Each row has a name. Each piece below is followed by the name of the row it came from, unless a question asks for something else. Each question is about the rows just above it. Some pieces are copies with a little noise. Places in a row count from 1.

[-34   1 -11 -27 -46 -38 -33 -17   7 -14  -4  15  65  36   3  -3 -88  -3
  42 -28 -41  -2 -10 -27 -51   4 -38 -19 -29 -16 -14  -9  31  47] : j763
[ -8 -18 -66  31 -36   4 -28 -27  17  84  27 -15  -2  14  25   1   5  13
 -16  37  38  29 -15 -51 -15  43 -81  23  15  -7   4  19   5 -21] : j807
[  9 -43   0  16  53  -4   6   9 -44 -61  -8  27 -20  46 -47  24   1  18
  -9  17 -28 -10   8  -2 -15 -70  79   9 -19   1  43 -22 -10 -25] : j385
[-32   0 -13 -32 -50 -35 -32 -18  -4 -24 -15  27  57  46   1 -12 -90   4
  38 -26 -36  -9  -8 -20 -48  -4 -28 -14 -24 -27 -28 -10  19  48] : j446
[ 31  24  34  -6 -10  30  47  -1 -26   2  26 -48 -13 -73  13 -26  62 -34
  28 -20  38   9 -21  29  49 -16   7 -19   4  24 -20 -37 -59 -27] : j686
[ 19  42   6   3  15  36  -4  33  14  11  43 -24 -33 -42  -5 -38  23 -52
  14 -17  56   3  43  60  40  55 -50 -10  18   9  12   8 -16 -47] : j963
[  9 -43   0  16  53  -4   6   9 -44 -61  -8  27 -20  46 -47  24   1  18
  -9  17 -28 -10   8  -2 -15 -70  79   9 -19   1  43 -22  18  41] : j465
Changed j763: [-34   1 -11 -27 -46 -38 -33 -17   7 -13  -4  15  65  36   3  -3 -88  -3
  42 -28 -41  -2 -10 -27 -51   4 -38 -19 -29 -16 -14  -9  31  47]. Place and old value:
10, [-14]
asked: [-32   0 -15 -32 -50 -34 -32 -16  -6 -23 -16  27  57  45   2 -13 -91   4
  38 -23 -38 -10  -9 -19 -49  -4 -27 -15 -24 -27 -27 -11  18  48]
j446
Among the named rows, does one hold [ 3 36] next to each other, in this order?
no
asked: [ 19  41   6   3  14  36  -3  33  13  10  43 -24 -34 -43  -5 -38  23 -52
  14 -17  56   2  43  60  40  56 -49  -9  18   9  12   7 -16 -47]
j963
asked: [  8 -43   0  15  53  -2   5  12 -45 -61  -8  26 -21  44 -46  25   2  19
  -9  17 -28 -10   7  -3 -15 -70  78   9 -18  -1  42 -21  18  42]
j465
Is [-19 -29 -16] printed in one of the named rows, side by side and in this order?
yes
Where does [ 19  42   6   3  15  36  -4  33  14  11  43 -24 -33 -42  -5 -38  23 -52
  14 -16  56   3  43  60  40  55 -50 -10  18   9  12   8 -16 -47] differ from j963, and what was there?
20, [-17]

[-40 -25 -15 -41  34  34 -35 -41 -41 -13] = j738
[ -8 -21 -17  -8 -28 -28 -15  -8  -8 -12] = j27
[-2 -5  1 -2 -3 -3 -3 -2 -2  4] = j263
[-11 -11  -5 -12  -1  -1 -11 -12 -12  -3] = j167
[-40 -59 -15 -41  34  34 -35 -41 -41 -13] = j163
[-13 -12  -6 -13   5   5 -14 -13 -13  -5] = j508
[-15 -35 -50 -14 -35 -35 -25 -14 -14 -38] = j23
asked: [-11 -12  -5 -11   0  -2 -13 -11 -11  -2]
j167
j163 in full:
[-40 -59 -15 -41  34  34 -35 -41 -41 -13]
asked: [-3 -5  1 -3 -3 -3 -2 -2 -2  5]
j263
Is [-15  -8] printed in one of the named rows, side by side and in this order?
yes
asked: [-40 -60 -13 -41  33  33 -34 -40 -43 -14]
j163

[-21 -37 -23  44 -26 -60 -12  47 -26  91] : j334
[-18  -2  17  16  -4 -15  16 -11 -13  20] : j47
[ -8  10 -13   4  -8 -28   6 -12 -12  40] : j651
[ 19   8 -17 -20   6  17 -13   2  14 -23] : j896
[ -2  -2  49  -5  17  47  15 -16  12 -72] : j782
[-15  16  75  -6  22  50  41 -53   6 -79] : j566
[ 21  39  21 -46  25  57  12 -50  25 -87] : j106
[-13   7  68  -3  19  47  33 -39   6 -74] : j503
[ 12  34  -6 -29   9  14   7 -36   9 -21] : j330
[ 12  42   8 -37  15  28  16 -53  13 -43] : j221
[  9   0  25 -14  15  44   2  -5  18 -65] : j402
[ -3 -50 -28  35 -19 -32 -31  72  -9  52] : j969
j334 in full:
[-21 -37 -23  44 -26 -60 -12  47 -26  91]
asked: [ -9  10 -13   4  -8 -28   5 -11 -12  40]
j651
asked: [-18  -2  18  17  -3 -16  15 -12 -14  20]
j47
asked: [-16  17  74  -4  23  50  43 -53   6 -79]
j566
asked: [ -4 -48 -29  35 -19 -32 -31  72  -8  51]
j969
j330 in full:
[ 12  34  -6 -29   9  14   7 -36   9 -21]

